Below are the code and all the weights of a small trained network. Each question names an input and a class and asks about switching units off, where a switched-off unit gives its printed mean instead of its output.

import numpy as np


def w(rows, s, z=0):
    codes = np.array(rows[::2]) - 128.0
    scale = np.full(codes.shape[1], s)
    scale[-1] = z or s
    return codes * scale


def f(y):
    return y / 2 * (1 + np.tanh(0.7978845608 * (y + 0.044715 * y**3)))


def log_softmax(a):
    a = a - a.max(-1, keepdims=True)
    return a - np.log(np.exp(a).sum(-1, keepdims=True))


def net(x, mask):
    res = np.array(x, float).reshape(1, 3) / 4 @ E
    y = f(res @ A[0][:, :-1].T + A[0][:, -1])
    res = res + np.where(mask, y, B[0][:, -1]) @ B[0][:, :-1]
    return log_softmax(res[-1] @ U[:, :-1].T + U[:, -1])


A, B = {}, {}
E = w([
[111,78,114,141,251,143,96,134,181],'x0',
[144,15,118,88,132,206,96,45,48],'x1',
[193,95,213,132,94,111,161,151,117],'x2',
],0.016)
A[0] = w([
[119,212,164,165,86,36,211,192,156,184],'n0',
[145,136,139,161,203,136,100,176,203,123],'n1',
[121,111,152,79,77,130,151,134,104,167],'n2',
[168,112,119,136,89,180,125,128,119,103],'n3',
[84,132,114,159,143,164,37,117,162,158],'n4',
[124,125,133,115,120,129,131,146,116,111],'n5',
[56,116,102,149,141,103,109,108,136,111],'n6',
[73,154,48,107,91,140,68,75,53,152],'n7',
[81,103,143,120,190,121,68,116,151,107],'n8',
[154,99,120,125,96,131,138,102,90,113],'n9',
[106,64,36,125,153,154,42,101,126,157],'n10',
[75,135,2,103,110,149,104,122,168,254],'n11',
[104,111,101,131,175,132,53,137,155,209],'n12',
[79,96,115,83,147,146,84,87,138,115],'n13',
[95,141,92,66,134,155,62,84,116,175],'n14',
[157,127,125,91,108,114,146,94,135,173],'n15',
[144,120,127,106,101,116,145,121,103,130],'n16',
[126,142,132,183,93,89,158,175,161,131],'n17',
],0.014,0.0065)
B[0] = w([
[221,253,201,85,112,72,165,147,158,252],'n0',
[120,108,102,178,121,154,156,80,108,192],'n1',
[79,86,123,156,142,120,101,108,142,158],'n2',
[117,117,129,135,147,109,59,129,175,146],'n3',
[97,123,117,141,105,174,157,134,111,173],'n4',
[122,117,115,142,132,112,105,134,154,129],'n5',
[117,132,114,101,110,155,135,153,106,156],'n6',
[71,110,58,140,116,145,194,101,78,180],'n7',
[156,150,82,171,178,113,124,113,137,176],'n8',
[123,111,111,121,127,84,66,141,134,153],'n9',
[196,105,144,144,163,143,130,215,163,203],'n10',
[58,108,97,81,117,135,143,55,102,198],'n11',
[164,136,109,205,169,132,136,149,139,186],'n12',
[220,130,136,163,144,104,111,166,144,170],'n13',
[133,82,127,167,131,101,141,144,134,174],'n14',
[118,105,109,119,169,122,110,105,149,143],'n15',
[149,118,94,127,131,122,105,84,139,145],'n16',
[181,171,178,111,106,84,145,141,119,186],'n17',
],0.013,0.034)
U = w([
[125,67,88,191,154,194,158,147,121,235],'0',
[148,167,244,29,81,131,183,166,110,147],'1',
[56,76,83,113,118,149,86,80,128,122],'2',
[107,188,107,163,112,127,206,74,96,119],'3',
[199,153,205,134,140,107,95,188,169,4],'4',
],0.011,0.0037)

Each question gives the input, the list of numbers given to net, and the class t.
The units are the neurons (one row each of A and B). Each row of codes is followed by its name. A weight is (code - 128) times the scale printed after its matrix; where a second scale follows, it is the last column's (A, B and U).
mask holds one flag per neuron, in row order. A switched-off neuron (its flag False) gives its mean, the last column of its row in B, instead of its output. The means were averaged over made-up inputs and are rounded, as every weight is.
A unit's drop is (log p(t) with every unit on - log p(t) with that unit switched off) / (log p(t) with every unit on - log p(t) with every unit switched off).
The circuit of an input: a set's keep is (log p(t) with only the set's units on - log p(t) with every unit switched off) / (log p(t) with every unit on - log p(t) with every unit switched off). Starting from the 12 units with the biggest drops (on a tie, the unit counted first), units are removed one at a time, each time the one whose removal leaves the highest keep (on an exact tie, the one counted first), for as long as the keep stays at least 0.8.
units of the circuit, in order: the units of the circuit, biggest drop first
k most important neurons: the k neurons with the biggest drops, biggest first
drop of u: that unit's drop, to one decimal
input [6,-5,0], class 3: units of the circuit, in order -> [n1]
input [-4,0,-8], class 2: units of the circuit, in order -> [n0 n11]
input [6,-7,-1], class 3: 2 most important neurons -> [n1 n10]
input [-1,2,6], class 2: 2 most important neurons -> [n0 n10]
input [4,-3,1], class 3: 3 most important neurons -> [n10 n1 n13]
input [-2,2,5], class 2: 2 most important neurons -> [n0 n10]
input [-1,-1,2], class 1: 2 most important neurons -> [n12 n10]
input [7,-6,-7], class 0: 2 most important neurons -> [n12 n0]
input [3,-8,-5], class 3: 4 most important neurons -> [n1 n10 n11 n12]
input [-1,1,2], class 2: 3 most important neurons -> [n0 n10 n17]
input [-3,7,-1], class 0: 2 most important neurons -> [n10 n0]
input [0,8,2], class 0: 2 most important neurons -> [n0 n7]
input [6,4,2], class 0: 2 most important neurons -> [n0 n17]
input [-7,2,5], class 4: units of the circuit, in order -> [n11]
input [0,-2,-2], class 1: 2 most important neurons -> [n7 n8]
input [-7,5,8], class 2: drop of n0 -> 0.2
input [3,5,0], class 0: drop of n0 -> 3.4
input [8,3,2], class 0: drop of n0 -> 1.5
